0.698,-0.792,-1.323,-0.328,-0.348,0.082,0.626,0.403,0.059,0.920,-0.675,0.424,0.892,-1.762,-0.745,0.688,-0.072,-0.501,-0.393,1.895,-0.251,-0.079,0.873,0.311,0.269,0.298,0.173,0.484,0.167,3.016,1.550,1.036,-0.188,-0.153 -> [73] [70]
0.842,-0.515,-0.849,-0.239,-0.108,-0.334,0.956,0.012,0.896,-1.637,0.376,-0.961,-0.637,-1.144,-1.493,1.969,-0.786,-1.442,-0.456,3.207,-0.005,-0.255,-1.557,-0.904,-0.482,0.880,0.340,-1.041,0.726,3.239,-1.970,0.909,-0.037,-0.063 -> [78] [68]
0.597,-0.698,-1.269,0.192,-1.203,-1.417,0.411,0.051,0.000,-0.698,-1.054,-0.697,0.004,-1.354,-0.445,0.987,-0.191,-2.014,-0.844,3.949,0.011,-0.983,0.601,-0.413,-0.184,0.669,-0.183,-1.381,0.687,3.199,-2.321,-2.221,0.042,0.722 -> [78] [56]
0.718,-0.498,-0.968,-0.746,-0.228,0.005,2.582,0.496,-0.137,3.459,0.283,-0.047,0.207,-1.386,-0.495,0.905,-1.608,-0.137,-0.740,-0.569,-0.806,-0.218,0.391,1.157,0.336,0.215,0.575,1.169,-0.810,6.962,1.360,2.609,0.258,-0.773 -> [72] [69]
1.247,-0.443,-1.395,-0.490,-0.902,-0.343,0.912,0.508,-0.640,-0.280,-0.038,-0.397,-0.087,-2.191,-0.809,0.835,-0.356,-0.514,-1.461,1.938,-0.092,0.073,-0.257,-0.547,-0.284,0.774,0.816,0.799,0.210,3.912,-0.132,0.495,-0.275,-0.079 -> [72] [66]
1.643,-0.826,-1.885,0.392,-1.580,-1.074,1.594,0.657,-1.036,4.445,-1.827,-0.350,0.282,-2.497,-1.762,0.801,-0.193,-1.248,-2.018,2.276,-1.195,-1.162,2.178,0.791,0.867,1.218,0.362,-0.498,-0.415,7.299,0.243,-1.247,0.265,0.080 -> [73] [53]
0.266,-0.353,-0.083,0.173,-0.934,-0.997,-0.627,0.068,0.762,1.843,-0.183,0.193,0.658,-0.025,0.334,0.526,0.141,-0.208,0.666,1.628,-0.327,-0.060,0.848,1.834,-0.037,0.425,-0.393,-2.267,0.400,2.389,-1.227,-0.582,0.548,0.121 -> [78] [56]
0.733,-0.794,-0.804,0.060,-0.793,-0.292,0.538,0.778,-1.261,1.536,-0.768,-0.164,0.102,-1.537,-0.326,0.045,-0.200,-0.551,-0.258,0.853,-0.571,-0.263,1.366,0.228,0.550,0.042,0.668,0.568,0.102,3.476,1.260,-0.023,0.130,0.036 -> [72] [69]
0.658,-0.606,-0.710,-0.018,-0.222,0.290,1.457,0.492,-0.191,0.061,-0.005,-0.605,0.396,-0.905,-0.301,0.935,-0.191,-0.528,-0.722,0.348,-0.158,-0.377,-0.241,-0.582,-0.035,-1.635,0.696,0.688,-0.184,2.110,2.077,1.452,-0.196,-0.147 -> [73] [70]
0.419,-0.564,-0.323,0.265,-0.162,-0.014,-0.162,0.297,-0.571,1.738,-1.109,-0.249,0.609,-0.658,0.258,-0.856,0.047,-0.294,-0.419,0.248,0.041,-0.040,2.349,0.720,0.645,-0.028,0.273,1.467,0.249,1.883,1.375,-0.612,0.030,-0.140 -> [73] [53]
0.531,-0.591,-0.586,0.254,-0.415,-1.043,0.196,-0.053,0.970,0.280,-0.382,-0.531,0.365,-0.775,-0.839,1.037,-0.401,-1.032,-0.247,2.222,-0.322,-0.333,-1.737,0.219,-0.102,0.385,-0.022,-2.234,0.484,2.746,-1.906,-0.199,-1.018,-0.007 -> [78] [68]
1.128,-1.212,-1.122,-0.308,-0.625,-0.101,1.738,0.350,-0.493,1.337,-0.066,-0.587,-0.107,2.909,-0.856,1.371,-0.680,-0.119,-1.239,1.030,-0.414,-0.245,0.196,0.936,-0.315,0.625,0.979,0.579,-0.642,5.674,1.250,1.822,0.018,-0.060 -> [72] [69]
0.762,2.341,-0.889,-0.504,-0.391,0.008,1.486,0.432,0.167,1.770,0.785,-0.061,-0.168,-0.980,-0.864,1.842,-1.139,0.182,-0.742,0.261,-0.617,0.023,-0.198,0.524,-0.121,0.334,1.535,0.447,-0.566,5.745,0.717,1.915,0.277,0.096 -> [72] [66]
